Below are the code and all the weights of a small trained network. Each question names an input and a target symbol and asks about switching units off, where a switched-off unit gives its printed mean instead of its output.

import numpy as np


def w(rows, s, z=0):
    codes = np.array(rows[::2]) - 128.0
    scale = np.full(codes.shape[1], s)
    scale[-1] = z or s
    return codes * scale


def f(y):
    return y / 2 * (1 + np.tanh(0.7978845608 * (y + 0.044715 * y**3)))


def softmax(a):
    e = np.exp(a - a.max(-1, keepdims=True))
    return e / e.sum(-1, keepdims=True)


def log_softmax(a):
    a = a - a.max(-1, keepdims=True)
    return a - np.log(np.exp(a).sum(-1, keepdims=True))


def net(x, mask):
    ids = ['αβγεζηθλμξστω'.index(c) for c in x.split()]
    T = len(ids)
    res = E[ids] + P[:T]
    q, k, v = (res @ M[0].T for M in (Q, K, V))
    z = softmax(np.where(np.tri(T) > 0, q @ k.T / 3**0.5, -1e9)) @ v
    res = res + np.where(mask[0], z, O[0][:, -1]) @ O[0][:, :-1]
    y = f(res @ A[0][:, :-1].T + A[0][:, -1])
    res = res + np.where(mask[1:13], y, B[0][:, -1]) @ B[0][:, :-1]
    return log_softmax(res[-1] @ U[:, :-1].T + U[:, -1])


Q, K, V, O, A, B = {}, {}, {}, {}, {}, {}
E = w([
[148,208,142,138,231],'α',
[170,234,58,88,56],'β',
[212,212,91,189,131],'γ',
[82,74,201,175,88],'ε',
[108,113,181,185,107],'ζ',
[95,73,187,168,144],'η',
[107,123,167,151,112],'θ',
[128,87,162,141,171],'λ',
[100,217,109,13,175],'μ',
[108,40,98,54,56],'ξ',
[119,89,148,118,127],'σ',
[202,78,30,62,183],'τ',
[87,254,181,148,75],'ω',
],0.0094)
P = w([
[103,125,114,145,117],'0',
[145,119,168,111,127],'1',
[167,116,180,81,130],'2',
[103,135,101,134,126],'3',
[62,133,63,158,129],'4',
[128,114,144,117,136],'5',
[196,119,209,64,126],'6',
[121,132,111,125,128],'7',
[29,130,35,172,131],'8',
[126,126,125,119,136],'9',
[226,113,254,61,117],'10',
[121,133,114,120,132],'11',
[37,135,39,163,135],'12',
[129,124,123,121,137],'13',
],0.0092)
Q[0] = w([
[214,108,252,89,127],'H1',
[228,163,158,65,91],'H1',
[60,144,50,191,139],'H1',
],0.012)
K[0] = w([
[58,149,2,168,134],'H1',
[42,91,99,186,131],'H1',
[202,102,180,91,104],'H1',
],0.013)
V[0] = w([
[122,161,147,252,118],'H1',
[60,103,151,156,38],'H1',
[123,209,124,97,63],'H1',
],0.012)
O[0] = w([
[68,128,13,255,109,5],'H1',
[13,151,56,81,158,238],'H1',
[103,248,145,102,4,189],'H1',
],0.0088,0.0019)
A[0] = w([
[103,165,143,142,70,225],'N1',
[80,128,35,168,110,163],'N2',
[164,2,101,177,98,170],'N3',
[111,61,81,113,185,65],'N4',
[131,101,110,139,84,137],'N5',
[155,105,86,149,14,177],'N6',
[108,65,164,89,223,199],'N7',
[148,174,138,217,88,255],'N8',
[91,164,100,65,150,138],'N9',
[90,117,107,227,153,115],'N10',
[135,231,148,176,228,136],'N11',
[189,184,39,63,177,174],'N12',
],0.0088,0.0037)
B[0] = w([
[111,157,123,72,156,221],'N1',
[163,111,72,168,19,204],'N2',
[158,111,96,147,245,173],'N3',
[85,80,131,183,146,149],'N4',
[135,118,87,120,148,135],'N5',
[153,112,59,43,182,179],'N6',
[105,29,161,122,109,254],'N7',
[167,164,131,111,188,190],'N8',
[73,138,192,165,102,223],'N9',
[130,192,67,177,146,149],'N10',
[72,102,117,162,255,173],'N11',
[172,103,221,240,76,219],'N12',
],0.0085,0.0043)
U = w([
[236,154,113,161,174,251],'α',
[67,219,116,66,171,119],'β',
[186,154,67,115,157,80],'γ',
[68,112,107,184,92,102],'ε',
[113,130,84,167,104,27],'ζ',
[112,86,108,167,169,37],'η',
[117,132,110,135,119,33],'θ',
[120,127,150,144,255,95],'λ',
[219,177,157,123,33,205],'μ',
[73,131,225,136,72,195],'ξ',
[93,61,91,31,130,255],'σ',
[241,58,160,175,74,21],'τ',
[98,186,89,110,79,29],'ω',
],0.0069,0.0033)

Each question gives the input, a string of symbols that net reads in full, and the target symbol t.
The units are the heads (3 rows each of Q, K, V and O) and the neurons (one row each of A and B). Each row of codes is followed by its name. A weight is (code - 128) times the scale printed after its matrix; where a second scale follows, it is the last column's (O, A, B and U).
mask holds one flag per unit, heads first, then neurons. A switched-off unit (its flag False) gives its mean, the last column of its rows in O or B, instead of its output. The means were averaged over made-up inputs and are rounded, as every weight is.
A unit's drop is (log p(t) with every unit on - log p(t) with that unit switched off) / (log p(t) with every unit on - log p(t) with every unit switched off).
The circuit of an input: a set's keep is (log p(t) with only the set's units on - log p(t) with every unit switched off) / (log p(t) with every unit on - log p(t) with every unit switched off). Starting from the 12 units with the biggest drops (on a tie, the unit counted first), units are removed one at a time, each time the one whose removal leaves the highest keep (on an exact tie, the one counted first), for as long as the keep stays at least 0.8.
units of the circuit, in order: the units of the circuit, biggest drop first
top k neurons: the k neurons with the biggest drops, biggest first
drop when u is switched off: that unit's drop, to one decimal
input ζ ξ ε ε λ σ ζ α ξ ω ε ε β τ, target τ: units of the circuit, in order => N12; N1
input α μ θ ξ ω ω α η ξ ε α, target ξ: units of the circuit, in order => H1; N12; N9; N7
input ε μ ε ζ σ σ η θ α γ η, target α: units of the circuit, in order => H1; N3; N8
input ε λ μ λ σ β α μ μ ε ε, target μ: units of the circuit, in order => H1; N11
input μ μ ε ε ξ ξ ξ η ξ, target ξ: units of the circuit, in order => H1; N9; N6; N3
input τ σ ξ ξ ξ ε η ε, target σ: top 3 neurons => N12; N7; N9
input μ λ ξ, target μ: top neuron => N11
input σ ε ζ ω α ξ α ξ ε, target α: units of the circuit, in order => H1; N3; N8
input γ ξ ε β ε μ μ ξ β, target μ: units of the circuit, in order => N12; H1
input ξ σ η, target σ: units of the circuit, in order => H1; N7
input ξ α λ ξ η, target λ: units of the circuit, in order => H1; N3
input γ η ω, target β: top 2 neurons => N1; N12
input ε ε η, target ε: units of the circuit, in order => H1; N2; N4
input σ β θ α ζ σ μ τ γ, target μ: units of the circuit, in order => H1
input ξ ξ ξ ε β, target ξ: units of the circuit, in order => H1; N12; N9
input η ε ξ ε β η α, target β: units of the circuit, in order => H1; N11; N1
input ε ε ε, target ε: units of the circuit, in order => H1; N2
input ξ τ β θ θ ξ ω ξ ξ α α ξ β, target α: top 2 neurons => N8; N6
input μ ε η, target μ: drop when N2 is switched off => -0.1
input γ ζ μ β η μ ω η ε, target β: drop when N12 is switched off => 0.2
input μ ε ω μ ω η α ε τ η ε μ τ, target ε: top neuron => N4
input ε μ ξ ω ξ γ ω τ λ γ ξ ξ ζ, target ξ: drop when N6 is switched off => 0.2
input ε ε ω τ τ σ ε, target τ: drop when N11 is switched off => 0.1
